Below are the code and all the weights of a small trained network. Each question names an input and a class and asks about switching units off, where a switched-off unit gives its printed mean instead of its output.

import numpy as np


def w(rows, s, z=0):
    codes = np.array(rows[::2]) - 128.0
    scale = np.full(codes.shape[1], s)
    scale[-1] = z or s
    return codes * scale


def f(y):
    return np.maximum(y, 0)


def log_softmax(a):
    a = a - a.max(-1, keepdims=True)
    return a - np.log(np.exp(a).sum(-1, keepdims=True))


def net(x, mask):
    res = np.array(x, float).reshape(1, 7) / 4 @ E
    y = f(res @ A[0][:, :-1].T + A[0][:, -1])
    res = res + np.where(mask, y, B[0][:, -1]) @ B[0][:, :-1]
    return log_softmax(res[-1] @ U[:, :-1].T + U[:, -1])


A, B = {}, {}
E = w([
[128,128,129,129,128],'x0',
[128,127,126,128,128],'x1',
[78,83,130,245,134],'x2',
[207,74,187,134,217],'x3',
[222,173,58,189,107],'x4',
[129,127,127,127,128],'x5',
[85,176,62,123,253],'x6',
],0.0073)
A[0] = w([
[126,80,141,182,164,147],'N0',
[65,70,163,89,136,127],'N1',
[59,84,152,85,146,141],'N2',
[80,95,126,198,122,100],'N3',
[101,103,140,204,118,18],'N4',
[196,183,84,164,101,121],'N5',
[74,115,163,205,124,149],'N6',
[214,128,110,168,151,115],'N7',
[66,159,70,134,90,12],'N8',
[64,107,193,96,156,96],'N9',
[162,170,126,42,108,87],'N10',
[77,165,95,136,68,55],'N11',
[66,186,61,132,245,72],'N12',
[187,159,71,160,98,86],'N13',
[164,157,129,18,110,33],'N14',
[87,117,140,208,150,66],'N15',
[153,102,189,136,48,77],'N16',
[243,50,217,150,222,75],'N17',
[76,179,65,133,255,116],'N18',
[179,203,148,14,105,73],'N19',
[56,91,202,66,137,141],'N20',
[151,86,179,142,50,146],'N21',
[60,187,73,139,64,63],'N22',
[213,131,91,161,139,105],'N23',
[62,166,55,123,46,20],'N24',
[55,111,197,88,121,122],'N25',
[176,148,67,159,106,105],'N26',
[94,98,143,192,119,13],'N27',
[71,175,76,106,59,83],'N28',
[195,166,79,165,115,126],'N29',
[74,103,161,62,131,80],'N30',
[95,126,133,176,113,118],'N31',
[147,182,132,40,131,35],'N32',
[51,78,161,86,144,87],'N33',
[97,97,134,188,124,24],'N34',
[187,193,65,166,86,103],'N35',
[63,185,92,145,72,64],'N36',
[179,70,140,141,224,91],'N37',
[101,100,127,190,120,2],'N38',
[158,79,193,134,27,50],'N39',
[92,92,123,192,126,77],'N40',
[184,167,154,24,122,54],'N41',
],0.0069,0.00084)
B[0] = w([
[154,82,82,99,144,177],'N0',
[85,178,152,188,138,184],'N1',
[87,178,150,190,132,181],'N2',
[166,92,53,132,157,181],'N3',
[152,97,66,142,168,174],'N4',
[58,155,177,194,164,197],'N5',
[155,109,67,138,151,186],'N6',
[55,127,202,143,160,196],'N7',
[134,77,174,65,123,176],'N8',
[87,173,159,177,134,183],'N9',
[142,87,49,172,180,177],'N10',
[115,83,166,72,135,175],'N11',
[247,227,128,99,1,221],'N12',
[74,163,169,182,162,189],'N13',
[138,75,46,167,181,184],'N14',
[167,91,63,124,149,178],'N15',
[210,194,110,116,41,200],'N16',
[105,59,200,37,122,253],'N17',
[237,221,130,93,11,224],'N18',
[140,89,38,162,174,198],'N19',
[97,174,151,181,153,203],'N20',
[197,191,102,122,50,205],'N21',
[120,75,186,56,143,193],'N22',
[58,143,188,162,156,194],'N23',
[108,74,187,65,150,195],'N24',
[82,182,161,189,154,190],'N25',
[69,152,185,178,153,184],'N26',
[155,98,75,144,158,169],'N27',
[113,65,160,70,145,187],'N28',
[61,164,179,179,156,195],'N29',
[93,153,149,200,160,178],'N30',
[159,101,81,121,153,162],'N31',
[152,93,44,159,163,173],'N32',
[85,171,153,188,132,185],'N33',
[160,100,76,138,157,166],'N34',
[60,155,180,181,166,202],'N35',
[122,78,173,60,147,184],'N36',
[127,89,184,43,113,201],'N37',
[147,83,64,139,162,165],'N38',
[201,205,112,120,49,217],'N39',
[155,91,61,122,153,174],'N40',
[147,73,52,147,178,191],'N41',
],0.0066,0.0062)
U = w([
[46,189,176,212,153,118],'0',
[212,209,106,95,26,254],'1',
[145,67,2,141,184,30],'2',
[104,62,206,12,139,69],'3',
],0.015,0.00088)

Each question gives the input, the list of numbers given to net, and the class t.
The units are the neurons (one row each of A and B). Each row of codes is followed by its name. A weight is (code - 128) times the scale printed after its matrix; where a second scale follows, it is the last column's (A, B and U).
mask holds one flag per neuron, in row order. A switched-off neuron (its flag False) gives its mean, the last column of its row in B, instead of its output. The means were averaged over made-up inputs and are rounded, as every weight is.
A unit's drop is (log p(t) with every unit on - log p(t) with that unit switched off) / (log p(t) with every unit on - log p(t) with every unit switched off).
The circuit of an input: a set's keep is (log p(t) with only the set's units on - log p(t) with every unit switched off) / (log p(t) with every unit on - log p(t) with every unit switched off). Starting from the 12 units with the biggest drops (on a tie, the unit counted first), units are removed one at a time, each time the one whose removal leaves the highest keep (on an exact tie, the one counted first), for as long as the keep stays at least 0.8.
circuit, biggest first: the units of the circuit, biggest drop first
top k neurons: the k neurons with the biggest drops, biggest first
drop when u is switched off: that unit's drop, to one decimal
input [-4,5,-5,8,2,8,7], class 3: circuit, biggest first => [N17]
input [7,5,1,7,6,7,5], class 3: circuit, biggest first => [N17 N37]
input [-4,0,2,-4,-3,-2,-4], class 1: top 2 neurons => [N17 N39]
input [-3,3,5,-5,-1,5,7], class 1: top 2 neurons => [N12 N18]
input [4,-1,6,4,8,-6,8], class 0: top 4 neurons => [N7 N23 N29 N5]
input [2,2,-2,3,2,7,3], class 1: circuit, biggest first => [N18 N12]
input [6,-4,1,4,3,-7,-3], class 3: top 3 neurons => [N17 N12 N18]
input [-6,3,6,7,-6,3,-7], class 1: circuit, biggest first => [N39 N21]
input [-1,-7,4,6,4,-4,3], class 3: circuit, biggest first => [N17 N37]
input [0,-4,-1,6,2,-1,5], class 3: top 3 neurons => [N17 N37 N39]
input [7,-6,4,4,-2,0,6], class 1: drop when N6 is switched off => 0.0
input [3,-4,-5,-4,2,-3,-2], class 2: drop when N17 is switched off => 0.1
input [8,1,-3,2,-4,-3,6], class 1: drop when N12 is switched off => 0.3
input [1,8,-6,7,6,1,0], class 3: circuit, biggest first => [N17]
